Each name stands for a flat space through zero: a line, a plane or more. A row that begins with a name and a colon came from that space; any other row is followed by the name of the space it lies nearest, among the names in its block.
sitil-salo: [  0   2  -3  11  -4  -8  10   4 -28  36 -18  -2 -17  -3   1  13   4  17
  -6   7  28  -9   2 -17  20 -10   3 -17  13]
nis-nolu: [ 24  27 -24  13  -5 -12 -14  -7 -12  14 -16  -7 -56  12 -34 -14  16  42
 -23  33  -7  -4  20   6 -21 -28  38   3   0]
nis-nolu: [ 15 -13 -16 -11 -11  19  16   2   3 -21  14  24  -2  27 -19  -9  14  -3
  29  12 -27   5  -1  10   0   7  19   2  -8]
sitil-salo: [ -2   1 -22  10  -3  11   8   8   8  26  -2  13 -13  12 -10  -5  28  24
   6  11  12 -17   3 -10  -5 -10  17  10  13]
nis-nolu: [ 26  -9  -9 -27 -21   0   7  -5   1 -28  25  11  20  14 -19 -11 -30 -11
  16 -27 -44   9 -12  -1   8  -6  19  -5 -24]
sitil-salo: [-12   3   2   0   4  -4  12  13   0 -11   9 -16 -19 -12  -4   4  19 -17
  26  18  11   1  -2  18   5  16  11   7  -9]
sitil-salo: [  4  -9 -17   3   1  21   3   5  10   6  -3  43  18  15   2  -8  25  21
   5  -4   9  -5   8 -11 -15   0 -13  11   8]
sitil-salo: [  2  -8  28  -4   4 -19 -10  -4  -4 -15  -5  -9  24 -24  24   6 -31 -23
 -21 -12   2  17   3  -4   7   8 -32 -14  -2]
nune-voso: [ 12   2 -13   6  -1  12 -26  -9  52 -22  -4  -8 -48  27 -13 -42  11   9
 -30  36 -39  15   4  14 -25 -16  34  29   5]
sitil-salo: [ 33 -28  25   5  -2 -33  -2   9  14 -35  -4  -3   3 -24  10  -7 -10 -34
 -26  56 -23  30  34   6 -11  14 -15 -18   8]
nis-nolu: [ 18 -11   8 -21   4 -15   3  10 -12 -40   2  20  19 -36  19  -8  -2 -17
   8 -16  27  27  17   2   7  26 -31  -6 -27]
vani-sud: [ 33  -6   4  26 -15 -49  16  26 -19  21 -20  -8 -46 -25 -15   5  17   3
 -16  78  12  11  30  -9   7 -14  18 -23  18]
vani-sud: [  4 -25 -10  11  -6  11  21   3  13  24   6  -6  -3  23 -10   7  14  -6
   5  43 -22 -22   9  -5   0   1  26 -13  32]
sitil-salo: [ 27  13 -25  -3 -25   3  19   3 -41   8   1  36 -15  32 -43   5  10  31
  30   2 -19   1  -7  -2   6 -22  27  -9 -14]
peka-banu: [  9  -7 -29 -23 -14  21  10   8  36 -27  29  14 -10  19 -18 -32  12  -2
  32 -16 -23   4 -17   5   3   0  37  28 -23]
peka-banu: [-13 -35  24  18  -7  12  29  22 -16  13 -20  47  21  11  27  23  18 -16
  20  22  25  20 -11 -19  31  15 -45 -15  26]
peka-banu: [ -8   4  10  13 -32 -23  25  46  -2  17   0  33  -5 -12  -2   4   7  -3
  35 -10  22  27 -46 -28  37 -26 -10  18  -9]
sitil-salo: [-28  16  10  -2   7  -1  -9 -12 -13  27  -6 -30   4 -10  17  14 -27   3
 -12 -45  24 -14 -23 -11  22  -7  -7  -4   0]
vani-sud: [ 16 -36  29  16 -28 -44  20  29   4  28 -22  -8 -21 -26  27   0 -26 -25
 -29  31  19  30 -13 -45  59 -18  -6 -26  26]
nune-voso: [  4  -2  -2   6  -7  13 -14  -3  26 -10  -8  18 -15  26  -2 -21   3   8
 -14   8 -21  19 -11  -2  -7 -15   3  18   5]
peka-banu: [  7   4  14   2  -5 -32   1  11  -9  -2  -1 -16  -6 -29   2   4 -13 -13
  -6   6   8  11   1  -3  10  -3  -3  -8  -7]
sitil-salo: [ 10  26 -28   2 -30  -8  18  15 -28  39   9  25  -4  14 -38   8   2  39
  30 -30   0 -16 -27 -23  12 -41  28   5 -13]
vani-sud: [-20   5  14  15 -14 -38  -2  10  50  40  27 -82  -9 -20  -8   5 -42 -30
 -21   6 -37 -28 -33 -16  12 -35  46   7  21]
nune-voso: [ 44 -25 -12 -21  -1  -3  -7 -28 -29  13 -20  14  25  -5  19  -8 -36  23
 -51 -27  13  -6  38 -35  13   1 -13 -45   9]
nis-nolu: [-22   8   2  36   6   4   0  17  28  27   8  16  28  10 -12  19  33   8
   9  33 -15 -25   3   3 -48 -12 -14  23  31]
nune-voso: [-23   6  16  29   6 -14  -1   9  11  26  -9 -33 -24  -8   2  15  10  -9
 -11  41   4  -9  -3   5  -4  -7   6   3  25]
sitil-salo: [  2  -9  21   3   4 -24  -3   5  12 -15   1 -28  -5 -26  12   0 -12 -29
 -14  24  -3  11  10   6   2  10  -5  -7   3]
nune-voso: [-31  12  40  27  -8 -45  30  51 -14  -8   3 -25 -35 -40  -2  30  24 -48
  51  53  24  29 -28  22  27  10  -7   8  -9]
peka-banu: [-10  36  10   7   4   9 -44 -25   1 -11 -19   7  -8  23  -3 -11 -22  26
 -32 -32 -20  20 -22   8 -21 -28 -17  22 -11]
vani-sud: [-22  25 -18 -33  18  31 -36 -30  29 -18  20 -11  31   1  12 -25 -25  16
 -10 -97   2 -17 -20   3 -18   0  -4  34 -31]
nune-voso: [-12   0  -9 -22   8  -6  34   8 -25  -9  28 -46 -17 -27 -10  17  14 -31
  53   5  21 -22   5  27  24  38  34 -14 -23]
nis-nolu: [  0   7   7   7  -6 -18  -7   5  15  10  16  -3  38  -9  -7   9 -22  -4
  -7 -14 -26 -11  -7 -10 -20 -18  -8   5   4]
peka-banu: [ 35 -51  19  -1 -32 -12  20  21  29 -25  12  45  44  13   4  -7 -24 -37
   2  23 -55  33  -7 -24  11  -6 -17 -13  14]
vani-sud: [ 44  -7 -37 -41  -7   7   8  -5 -14 -37  19  34  13  -4 -16 -27   3  16
  19 -33   0   4  25   1  -4  14  15  -5 -39]
nune-voso: [ -9  19 -17  -5   2  15  -4  -1  13 -19   5 -16 -54  16 -19 -21  25   6
  19  13  -4   6 -12  27  -2   0  38  26 -18]
nune-voso: [-42   5  30  40  -4  -7  10  25  17  24 -13 -21 -38   7   4  18  22 -22
  13  51   4  11 -35   7  16 -11   1  17  27]
vani-sud: [  1  10  -4  -2   0 -19   1  -1 -16  24  -4 -30 -18 -22   1   3 -12   8
 -12 -11  24 -13   2 -11  17  -8  15 -11  -2]
vani-sud: [-19 -10  -6  -4   4  33   9 -11  13   2  20  -2  25  31  -7  11   3 -11
  24  -7 -30 -23 -12  11  -7  10  10   3   9]
vani-sud: [-39  36  42   5   2 -16   6   7 -44 -24  12 -17  18 -10 -10  46 -18 -36
  51 -20 -12  17 -42  37   7   9 -28   2 -31]
nis-nolu: [ -8  15  10  10  -6 -13 -16  -7  14  20   8 -19  24   3  -7   9 -34   1
 -20 -21 -32 -13 -19 -11 -12 -29   1   4   9]
vani-sud: [  1 -11   2  -5  -7  -3  -2   1  24   4   6  -8   7  -4  10 -11 -19  -9
 -12 -16  -7   2 -13 -16  13  -8   5   4   3]
peka-banu: [  1  11  30   9   0 -17 -25 -18 -11  -9 -17 -21  -5   3   4   7 -39  -9
 -35   3 -26  20  -7   6  -1 -14 -14 -13   2]
peka-banu: [-25   0  10   9  -4  23   8   4  -9   7 -15  19 -13  25   9   8  11   1
  18  -4  12  15 -31  -1  24  -1 -13   7   5]
nis-nolu: [-16  -8  10  10  17  27   1   3  -6 -25 -27  24 -33  14  19  -4  44  -4
  12  37  29  29   8  23   3  30 -24   8   4]
peka-banu: [  9  33  13  16  -9 -39 -27   8  -4  10 -11  11  12 -24  -5   0 -24  22
 -31 -23   1  15  -8 -18 -19 -40 -25  13  -9]
nis-nolu: [ 22  -6 -14   4 -16  -1  12   0  -3   3   3   0 -26  25 -29  -4   5   4
   6  37 -34  -1   4   4   1 -12  37  -9   6]
nis-nolu: [  7  30  -5   0   2 -21 -26 -16 -13  19 -14 -29 -26 -15  -4  -8 -25  28
 -40 -23  13  -6   2  -9  -1 -26  13  -2  -8]
nune-voso: [-20  18  -3 -10   4   5  10  15   8 -26  40  11  44  -9 -16  13  13 -17
  56 -28 -14 -11 -16  24 -26  14  -8  27 -28]
nune-voso: [-13  34 -20  15  15  16 -39 -13  61 -10  13 -20 -23  21 -27 -27  23  23
 -19  19 -42 -17   5  29 -68 -21  31  51   3]
peka-banu: [ 17 -45 -18 -41  -6  22  32   5  31 -59  36 -14 -21   8  -3 -30  12 -49
  44  22 -24  12   5  24  27  45  47  -1 -22]
[ 28   6 -25  -6  -4 -18   3   2  -1   3  10 -13 -19 -13 -24 -12   8  15
  -5  17  -5 -15  27   2 -15  -7  35  -4  -7] => vani-sud
[ -9 -42  -2   3  -1  16  43  12  -6  22  -1 -13 -20   9  11  15  26 -25
  27  45  20 -15   6  -4  41  29  21 -26  28] => nis-nolu
[ 27 -20  -6  -5  -5  -7   1   4  18 -10  11  20  34  -6  -1  -8  -4  -3
 -11   8 -20  -2  24 -11 -20   2  -7  -6   6] => peka-banu
[-40  22  23  21  20   2 -28  -6  12  19 -16 -12  15 -10  25  12  -5   6
 -25 -21  21  -5 -14  -2 -16  -8 -38  18  14] => nis-nolu
[-22  40   6  15  14 -19 -37 -17  -3  45 -20 -44 -13 -23  11   4 -26  31
 -52 -35  29 -22  -6 -15  -8 -31  -5   7   8] => nis-nolu
[ -3 -26  17   6  16   6  -1   5  -3   2 -23  33  35 -19  44   6  11  -3
 -19  -1  44  10  23 -18   1  24 -59 -11  19] => sitil-salo
[ 23 -18 -11   7  -5  -7  -4   6  25  11 -12   8 -18  -3   6 -23   9  13
 -33  28   5   4  21 -21  -3 -11   9   0  19] => vani-sud
[  0  10  -6   0  -5  -3  -3  13   5  -4   0  22   1  -8  -1 -10  10  12
   8 -17  15  10  -8  -7  -3  -8  -9  19 -13] => peka-banu
[ -4  14  -2  -7 -11  -5  11  11 -26   6   7  22  19  -6  -7  12  -5   8
  29 -39  15   2 -21  -9  13  -7 -11   3 -20] => sitil-salo
[  5  41  -6   0 -11 -33 -20   2   5   5  10 -28 -20 -19 -24 -11 -24  15
 -12 -25 -12  -1 -18  -1  -9 -37  26  19 -24] => peka-banu
[ -5  10 -16  18   4 -12  -8  -4  34  41  10 -54 -25  -3 -19  -3   4  11
 -27  33 -18 -42  12  -2 -23 -22  48   7  28] => vani-sud
[  3 -13  -5   5   1   0  20  27   3  -9   3  33   6 -13   4   0  41  -4
  28  25  26   7  15   1  -6  19 -15   8   0] => sitil-salo
[-14 -16   0  14  21  14   8   1   3  11 -19 -17 -36  -3  17   2  39  -4
  -6  51  35  -8  26  11   4  27   3  -6  25] => sitil-salo
[ 13  30  -9  -3  11 -36 -21  -9  -6   9   7 -45  -6 -38 -14  -1 -16  14
 -29  -7   4 -24  27   6 -27 -11  18  -4 -11] => peka-banu
[  0   3   3   5  -3  -5   1   3  -9   3 -12  -3 -26  -1   1  -2   4   3
  -4  11  12  11  -3  -1  13  -3   4  -2   0] => nune-voso
[ -3  10 -14   8  -3  15  -2 -21 -38  53 -28  -1 -21  27  -3  12  -7  42
 -21 -15  20 -21  -5 -21  21 -22  11 -21  19] => sitil-salo
[  1  12   0   8   9  -3 -18 -21  -6  18  -5 -21   8   6  -7  10 -16  14
 -29   1 -17 -22  14   2 -22 -11   4 -11  14] => peka-banu
[-10  16   4  13   4  -3 -14   3  17   1   4   5  14   0  -6   2   5   7
  -4   0 -12  -4  -3   5 -30 -12 -11  19   3] => nune-voso
[-19  11  -1   4  -2  21  -5   5  22 -11  12  23  16  22  -9  -3  11   2
  23 -16 -20   3 -26   9 -17  -7  -7  31  -6] => nune-voso
[ 26   1   9  -1 -24 -28 -15   1  -3  18  -2  34  59 -10   5   0 -54  17
 -35 -55 -16   8 -13 -47   0 -41 -32  -9   0] => sitil-salo
[ -5  -2   3  14  -9   2   9  23  -2  16 -10  49  21  -1   9   5  18  15
  12  -9  25  10 -12 -23   3 -10 -33  12   7] => peka-banu
[ -2  -6  10  -4  10  11 -12 -20  -5  -9 -11  -6   4   8  14   1 -14  -4
 -19  -4  -4   5   6   5   1  10 -13 -11   4] => sitil-salo
[  5  -5 -16  15  -4  -2   7  12  13  30  -5   4 -16   2  -6  -5  22  18
  -7  26  11 -14  10 -15  -4 -13  16   4  20] => sitil-salo
[  9   3 -17  -3   6  34 -13 -40 -10  -3 -14 -18 -43  55 -21  -9   0  19
 -18  25 -38  -9  10  23  -7  -3  40 -13  10] => sitil-salo
[ 19   6   5  -5 -13 -13  -9 -13 -15  -2  -2  -2   6   9 -12   1 -36   4
 -17 -15 -30   7  -7  -7   4 -20   5 -14  -6] => sitil-salo

Each name stands for a flat space through zero: a line, a plane or more. A row that begins with a name and a colon came from that space; any other row is followed by the name of the space it lies nearest, among the names in its block.
rufadkiz: [  2  11   5  -7  -4   9 -25   4  -3   6   3  15   6   0   6 -14  21  -5
 -12  -2  -7  -7  -9   3  10 -20   7   4   5]
babmana: [ -5  22   0  -6 -16 -19   0  18 -12  41  32  15  -9  -7  32  22 -24  35
  21  -8  20   4  -3 -19  16  -8 -10  -4  -2]
rufadkiz: [ 15  -4   1 -14   9  42 -33  18 -15 -14  -5  -5   1  -3  10 -28  -2  -6
 -24  -4   4  10 -22  16   6 -25   9  -1   8]
kibonavif: [ 17  11   2 -10  12  54 -26  22 -29  -8  11 -32  -9 -19  36  -6 -38  17
 -30 -16   5  25 -19  13  -3 -27  -1 -10  15]
rufadkiz: [ -7 -48 -24 -15  -9  24  10  49  39 -21  -4  -1 -49  -4 -19   3 -17   6
  16 -54  16 -12  -5  22 -17  21  17  29  -3]
paposilu: [ 25  13   7  19  23  35  36 -14  22 -64  -5 -43  15  14 -11  -9  -6 -15
  -2 -15 -44   7  18  24 -40  18   0 -12   3]
paposilu: [  6  -4  -9 -14 -23  19 -45  13 -35  37 -14   6  15 -26  10   2  -6  -8
 -30  22  20   2 -12  -2   9   4  -8 -10   1]
babmana: [ 35  12   1  19   6  29  30  -9  31 -59 -22 -15  42  27 -29 -21  21 -39
  14   4 -47  -9  17  24 -33  36  -2 -15 -12]
kibonavif: [ 11  -3   5  -7  12   0  10   4 -17  -5  12  -9   0  11  12  -6 -34  16
   7  12  16  24  -1  -2   2  -5  -1 -17   2]
pegefpesa: [ 12   7   0  13   4  13  17  -4  37 -40 -13   1  14  18 -24 -16  34 -26
  13 -14 -36 -19   7  17 -16  13   6   7  -8]
kibonavif: [ -1  28   7  19  -4 -15  38 -21  16  -5  15 -17   8   0   1  28  -4   8
  11 -10 -30  -6  29  -5 -26  25 -10  -8   0]
paposilu: [  4 -11 -23   0 -27  33 -33  23  -5  19 -32  -2   5 -33  -5  12   6 -22
 -18  -6   6 -15 -13   8  -3  25 -12   8  -9]
babmana: [ 11  -2 -22   4 -34  -1  10  27   5  25 -11   9  13  -9  -4  25 -17  -3
  32   2  15 -10   4  -6  -5  50 -21  -7 -23]
paposilu: [  8  -3  -2   0   4  25   9   9   0 -17   4 -28  -9  -8   6   7 -27   7
 -10 -17  -5   9   6  11 -22  11  -1  -5   6]
kibonavif: [ 32   9   1  -3   4  43  20  26  39 -57   9  -4   9  29 -10 -28   6 -10
  18 -35 -36  -8   5  32 -28  10  15  -2  -2]
kibonavif: [ -9  12   3  13  -3 -23  14 -21  -3  14   1  -6   6  -7   0  22   0   3
   2  10  -5  -2  13 -13  -3  12 -12  -4  -2]
pegefpesa: [-18 -16 -14  -4 -31 -40  13  13  19  36   2  33 -11   0 -15  24   6   6
  32  -4  20 -22  10 -14   6  31  -3  12 -14]
kibonavif: [-18  17  -8  26  -5  -8  13 -18 -18  29  -3 -42 -13 -46  21  59 -32  17
 -11  -6   2   7  10 -19 -11  19 -31  -1  -1]
kibonavif: [  1  19 -11  24  -7  35 -35  -8  -5   5 -39 -15  17 -37   1   9  35 -35
 -29  -2 -23 -17 -18   4   3   0 -19  12  -7]
rufadkiz: [ 12 -20  -8  -4  12  31   1  20   2 -27 -10 -17 -10   2  -2 -13 -20  -3
   0 -12   8  12 -12  16  -6   0   4   1  -1]
pegefpesa: [-52 -62   0 -26  14 -33  -7  -5  -4  16  10  -2 -73 -16 -10  10 -19  29
 -30 -17  43   8   0  -6   7 -25  27  31  24]
babmana: [ -1  23 -20  14 -39 -13  11  27  30  30  -1  30   8  -7   0  30  19  -1
  49 -23  -6 -34   0 -11   5  34 -19  13 -27]
babmana: [-12 -28   2  12  37  -7 -12 -35 -43  -3 -35 -31  -3 -14  -1  -4 -16 -12
 -28  45  29  33 -18 -11  21 -21 -11  -5   3]
paposilu: [ 14 -38   9 -10  26  -5  -8 -28 -35 -20 -30  -6  27  23 -24 -39  -7 -26
 -23  67  22  29  -2   4   7  -2   7 -26   4]
pegefpesa: [  4 -39  -3   1  39  40  -5  -3   0 -55 -30 -37 -19   0 -17 -28  -8 -19
 -27  -6   1  20 -16  25  -9 -16  13   9   9]
pegefpesa: [ -4 -21 -15   7  13  19  -7  16   0 -11 -23 -13 -20 -13   0  -1  -8  -5
   5 -12  18   6 -25   4  13  -9  -5  16  -8]
babmana: [ 38  13   6   5   9  -4  60  11  29 -47  18   4  28  55 -10 -20 -18   3
  62   3 -17   9  19  10 -19  29   1 -26 -16]
pegefpesa: [ 21  12   0   8   5  24  -3  -1 -15 -11 -11 -18  23  -3   7  -5 -11 -10
  -6  14  -7  12  -4   5  -5   6 -12 -17  -4]
pegefpesa: [ 43   8   0 -10   6  31 -22  20 -43  -1  -8   1  40  14  21 -32 -30  -5
   5  43  24  32 -24   2  20  -9 -11 -36  -9]
babmana: [ -2  -7 -15   5 -17 -16  16  18  22   9  -6  20  -2   6 -12  11   5  -2
  39  -8   9 -15   0  -5   5  25  -7   9 -19]
rufadkiz: [-18 -28  -9  11  25  -9   8  -3   2 -13 -19 -12 -29  -4  -6   1  -6   0
  11  -4  22  10 -19  -5  17 -15  -2  19  -6]
babmana: [  2 -40  -9 -11   2   0   1   5 -17   0 -17 -10  -5  -1 -13  -2 -30  -3
  -6  22  31  17   0   2  -3  19   0  -9  -1]
pegefpesa: [ 40  10   4  -1  -4  16  12   4  14 -35 -10  15  50  39 -22 -36  19 -31
  20  23 -24  -4   9  17 -13  25   4 -24 -12]
rufadkiz: [  3  57  13  41  13 -42  37 -36  15  -4   5  13  36  24   7   7  36  -6
  52  18 -32  -9   3 -25  21  -9 -23  -5 -21]
rufadkiz: [-12   7   8   9  15 -18 -11 -26 -24  15  -6  -3   3  -8  10   2   5   1
 -11  25   9  11 -10 -16  22 -25  -8  -1   3]
rufadkiz: [-53 -33 -20  -5 -20 -38   3  18  12  50  11   7 -70 -38   4  53 -19  36
   9 -42  39 -15  -1 -20  10   6  -1  39   1]
paposilu: [ -3 -20   5  -3  24  -5  28  -4  -2 -23  10 -24 -22  10   0   0 -36  18
   4  -4  12  23   7   3 -10  -3   6  -5   8]
pegefpesa: [ 15  24  -6  15 -11   9   5   6   8   0  -8   3  23   0   3   6  10 -11
  20   0 -14  -9  -2  -1   0  15 -15  -5 -15]
kibonavif: [-18 -20 -24 -13 -26  53 -35  50  50  -8  -7   7 -52 -33 -11   5  33  -8
 -22 -87 -18 -43 -15  31 -17  -2  23  53   7]
rufadkiz: [-16   2   3 -12 -19 -15 -20  -5 -11  35  11  14  -5 -15   4  12   7   8
 -22   3   5 -10   8  -8   2  -3   4   3  10]
babmana: [ -7 -28 -14  -7 -15  18 -28   3 -10  13 -29  -8  -5 -28 -15   7   3 -20
 -36   5  10  -7  -2   8  -9  19   0   7   3]
kibonavif: [  3 -15  -7   9   6 -18  27  -2  -3  -4 -10  -6   3  10  -7   7 -22   2
  28  18  19  12   2  -8   3  20 -12  -9 -14]
paposilu: [ -8  11  10 -11   0 -17  12   5   4   9  37   7 -18   8  17   6 -14  32
   9 -18   2   3   8  -6   0 -15   9   1  10]
paposilu: [-26 -26  -9  -2   5 -29  14  10   9  13   6   7 -40  -3   0  16 -15  22
  23 -16  30   1  -7 -12  15  -6   2  20  -4]
paposilu: [ -3  28  13  27  21 -31  21 -36  13 -16  -5  11  22  23  -7 -10  40 -15
  27  18 -24  -6  -1 -13  18 -17  -7   2 -11]
[ 14 -18 -18  13 -10  35 -20 -10 -23  -1 -55 -33  28 -32 -19  10  -4 -42
 -36  31  -1   2   0  10 -19  43 -21 -13  -8] => babmana
[  6  24  -7  -2 -28   6  11  30  18  17  27   8  -6  -7  17  24 -13  21
  23 -36  -9 -14   9   0 -13  19  -6   1  -5] => rufadkiz
[-22 -20 -25 -14 -22  16 -11  60  38  14  14  19 -62 -20   7  17  -2  24
  21 -76  17 -26 -20   9   6  -6  13  45  -3] => rufadkiz
[-17  53  -3  26 -24 -34 -26 -12   7  51  -8  48  24 -13  13  16  69 -14
  26   6 -15 -37 -20 -30  45 -21 -22  20 -22] => paposilu
[  6   1   5  10  16 -33  44 -17 -25   4  12 -23   7  11  13  20 -56  25
  27  32  23  34  15 -20  -2  18 -20 -30  -6] => kibonavif
[-21 -16  -8  -9  -9  -4   1  16   6  17  14  -4 -38 -19   7  23 -20  23
  -5 -30  15  -3   2  -2  -5   1   5  16   7] => kibonavif
[ 18  16  16  -3  16  -2  12 -11 -24  -8  19 -11  19  18  18 -11 -29  14
   2  25   3  28   5  -4   0 -11  -3 -29   6] => kibonavif
[ 20  56   6  47  13  10  22 -29  20 -32 -19 -13  45   9  -1   0  42 -31
  25   5 -54 -13  -1  -1  -2   4 -24  -5 -19] => babmana
[-33   3  -2  30  18 -52  27 -27   8  13  -7   2 -20  -4   1  26  11   9
  35   3  12  -2  -8 -29  29 -14 -17  21 -14] => rufadkiz
[-32 -33   6 -10 -10 -52  -1 -40  -6  27 -10  14  -4  -4 -34  11  19 -11
 -29  34  10 -11  28 -12  -7  19  10   3  11] => rufadkiz
[ 27 -27   7 -25  -1  32 -15  -6 -20 -24 -13 -15  28  11 -22 -31 -14 -23
 -47  33  -4  15  19  25 -33  24  16 -30  16] => rufadkiz
[ -7  -4  -2 -27 -49  -9  -8  16  22  30  23  30  -2  -5 -15  14  14   4
 -14 -20 -11 -33  32   8 -29  36  17   3  10] => rufadkiz
[-24   3 -20  -2 -34 -12 -29  28   2  58  -1  29 -23 -33  14  31  12  11
  11 -23  23 -25 -19 -17  26  -1 -11  27 -11] => paposilu
[  4 -26  11 -10   7  -9  -4 -33 -12 -16 -20  -1  25  16 -33 -25  15 -29
 -33  45  -5   5  19   8 -14  13  13 -17  10] => rufadkiz
[-15   7   2  11  -5 -24 -18 -28 -18  29 -17   9  15 -14  -3  10  25 -14
 -14  30   3  -7  -2 -17  17  -5 -11   1  -3] => kibonavif
[-21  -5 -17  12 -17  -8 -24   0  -7  37 -26   6  -8 -35  -1  26  17 -11
  -7   1  14 -16 -14 -14  18   5 -16  19 -10] => babmana
[-17 -13  -9  14  -8 -34   6 -17   6  18 -24  14   5  -4 -21  14  22 -17
  14  20   8 -14   3 -15  11  19 -10   9 -15] => kibonavif
[  0 -16   3 -15 -14 -20  10   8  59 -27   1  57   7  47 -48 -40  67 -27
  28 -14 -25 -40  12  17  -4   9  34  20  -6] => kibonavif
[ 11  29  12  -7 -13 -16   4   5  20   2  24  41  23  32   0 -20  33   0
  27  -1 -20 -18   6  -1   7  -7  10  -4  -4] => pegefpesa
[-11   4  17 -31  -2  -7   4  13   2   9  58   3 -35   5  23   3 -28  47
 -15 -34   2   7  17   4 -14 -23  26   0  29] => kibonavif
[  0  10   5   8   2 -17  22 -14  -1   1   8  -6   7   6   1  11  -9   7
  10   9  -5   5  14  -8  -7  11  -7 -10  -1] => kibonavif
[ -8   5   4  -7  -6 -13  11  12  36  -7  22  27 -15  19  -6  -8  25   8
  22 -32 -14 -21   4   4   0  -9  17  18   1] => babmana
